Below are the code and all the weights of a small trained network. Each question names an input and a class and asks about switching units off, where a switched-off unit gives its printed mean instead of its output.

import numpy as np


def w(rows, s, z=0):
    codes = np.array(rows[::2]) - 128.0
    scale = np.full(codes.shape[1], s)
    scale[-1] = z or s
    return codes * scale


def f(y):
    return y / 2 * (1 + np.tanh(0.7978845608 * (y + 0.044715 * y**3)))


def log_softmax(a):
    a = a - a.max(-1, keepdims=True)
    return a - np.log(np.exp(a).sum(-1, keepdims=True))


def net(x, mask):
    res = np.array(x, float).reshape(1, 4) / 4 @ E
    y = f(res @ A[0][:, :-1].T + A[0][:, -1])
    res = res + np.where(mask, y, B[0][:, -1]) @ B[0][:, :-1]
    return log_softmax(res[-1] @ U[:, :-1].T + U[:, -1])


A, B = {}, {}
E = w([
[143,191,62,93,158,167,101,115,69],'x0',
[188,150,162,156,64,195,153,135,111],'x1',
[106,126,162,93,98,51,164,47,74],'x2',
[151,94,3,104,110,133,144,46,160],'x3',
],0.013)
A[0] = w([
[84,146,254,146,183,90,147,178,102,46],'N1',
[83,139,158,122,104,131,180,143,212,24],'N2',
[124,174,233,87,207,125,159,137,41,6],'N3',
[103,54,112,145,115,124,209,159,170,21],'N4',
[112,115,158,201,100,109,91,133,212,91],'N5',
[63,186,86,129,167,178,122,151,70,78],'N6',
[134,157,95,90,184,183,141,149,46,83],'N7',
[78,108,169,55,151,68,109,107,122,168],'N8',
[77,82,112,103,254,36,78,135,150,104],'N9',
[211,147,170,197,53,174,178,97,129,69],'N10',
[152,220,55,130,140,135,86,121,54,73],'N11',
[77,138,103,136,204,85,94,166,163,60],'N12',
[163,59,83,192,202,193,60,204,167,59],'N13',
[217,196,157,161,61,194,112,119,94,74],'N14',
[107,186,165,179,178,123,98,254,116,26],'N15',
],0.008,0.0027)
B[0] = w([
[105,129,57,146,95,166,186,155,147,245],'N1',
[96,117,164,48,153,49,102,154,188,151],'N2',
[145,63,81,113,140,157,200,91,135,212],'N3',
[77,74,113,36,151,76,128,154,210,157],'N4',
[87,132,217,43,93,99,94,154,146,179],'N5',
[114,118,227,81,150,90,144,180,175,175],'N6',
[29,91,206,86,147,126,102,124,211,182],'N7',
[148,115,158,149,129,128,86,110,106,192],'N8',
[157,123,83,255,165,93,103,187,93,224],'N9',
[224,164,102,210,221,47,125,209,124,210],'N10',
[87,46,193,123,181,93,198,149,187,202],'N11',
[177,171,111,144,200,114,61,187,78,180],'N12',
[131,60,178,150,57,109,179,7,2,227],'N13',
[199,129,130,172,184,90,110,168,138,211],'N14',
[122,79,71,168,103,147,175,81,164,229],'N15',
],0.008,0.011)
U = w([
[167,136,122,170,176,106,82,187,120,67],'0',
[87,104,198,82,139,103,123,164,198,120],'1',
[127,78,29,141,121,168,178,103,182,88],'2',
[130,100,187,145,97,107,146,86,38,177],'3',
[118,148,141,150,119,157,104,130,112,254],'4',
[112,216,152,42,85,188,31,159,106,6],'5',
[102,249,149,63,100,184,42,140,125,13],'6',
[104,230,164,69,89,185,29,139,121,7],'7',
],0.015,0.0094)

Each question gives the input, the list of numbers given to net, and the class t.
The units are the neurons (one row each of A and B). Each row of codes is followed by its name. A weight is (code - 128) times the scale printed after its matrix; where a second scale follows, it is the last column's (A, B and U).
mask holds one flag per neuron, in row order. A switched-off neuron (its flag False) gives its mean, the last column of its row in B, instead of its output. The means were averaged over made-up inputs and are rounded, as every weight is.
A unit's drop is (log p(t) with every unit on - log p(t) with that unit switched off) / (log p(t) with every unit on - log p(t) with every unit switched off).
The circuit of an input: a set's keep is (log p(t) with only the set's units on - log p(t) with every unit switched off) / (log p(t) with every unit on - log p(t) with every unit switched off). Starting from the 12 units with the biggest drops (on a tie, the unit counted first), units are removed one at a time, each time the one whose removal leaves the highest keep (on an exact tie, the one counted first), for as long as the keep stays at least 0.8.
units of the circuit, in order: the units of the circuit, biggest drop first
most important unit: the unit with the biggest drop
top k neurons: the k neurons with the biggest drops, biggest first
drop of u: that unit's drop, to one decimal
input [7,-1,-1,-8], class 2: most important unit => N15
input [-4,6,5,6], class 0: units of the circuit, in order => [N10 N13]
input [-3,-2,-4,-5], class 2: top 2 neurons => [N15 N1]
input [8,-7,-3,-4], class 1: top 3 neurons => [N7 N6 N11]
input [6,-1,0,-8], class 2: top 3 neurons => [N15 N3 N1]
input [8,-6,8,8], class 1: units of the circuit, in order => [N11 N7 N15]
input [-6,4,-1,-7], class 2: top 3 neurons => [N1 N15 N3]
input [-2,-4,8,7], class 3: top 4 neurons => [N1 N8 N15 N3]
input [1,4,4,4], class 0: units of the circuit, in order => [N13 N15]
input [-4,-6,5,-7], class 2: units of the circuit, in order => [N1 N3]
input [6,6,-5,2], class 0: top 2 neurons => [N14 N10]
input [-4,-7,-8,3], class 3: top 2 neurons => [N13 N10]
input [2,8,4,-8], class 0: top 2 neurons => [N10 N14]
input [-7,1,6,-6], class 1: units of the circuit, in order => [N13]
input [5,6,2,-6], class 0: top 2 neurons => [N14 N10]
input [0,1,3,-3], class 4: top 3 neurons => [N13 N15 N11]
input [4,3,5,-5], class 2: top 2 neurons => [N3 N13]
input [-8,-7,-5,4], class 1: top 3 neurons => [N4 N5 N10]
input [3,5,-7,-2], class 3: drop of N13 => 1.4
input [-4,-7,-4,-2], class 0: most important unit => N9
input [8,-4,7,-7], class 1: drop of N13 => 0.4
input [2,-1,-6,-7], class 2: drop of N15 => 0.6
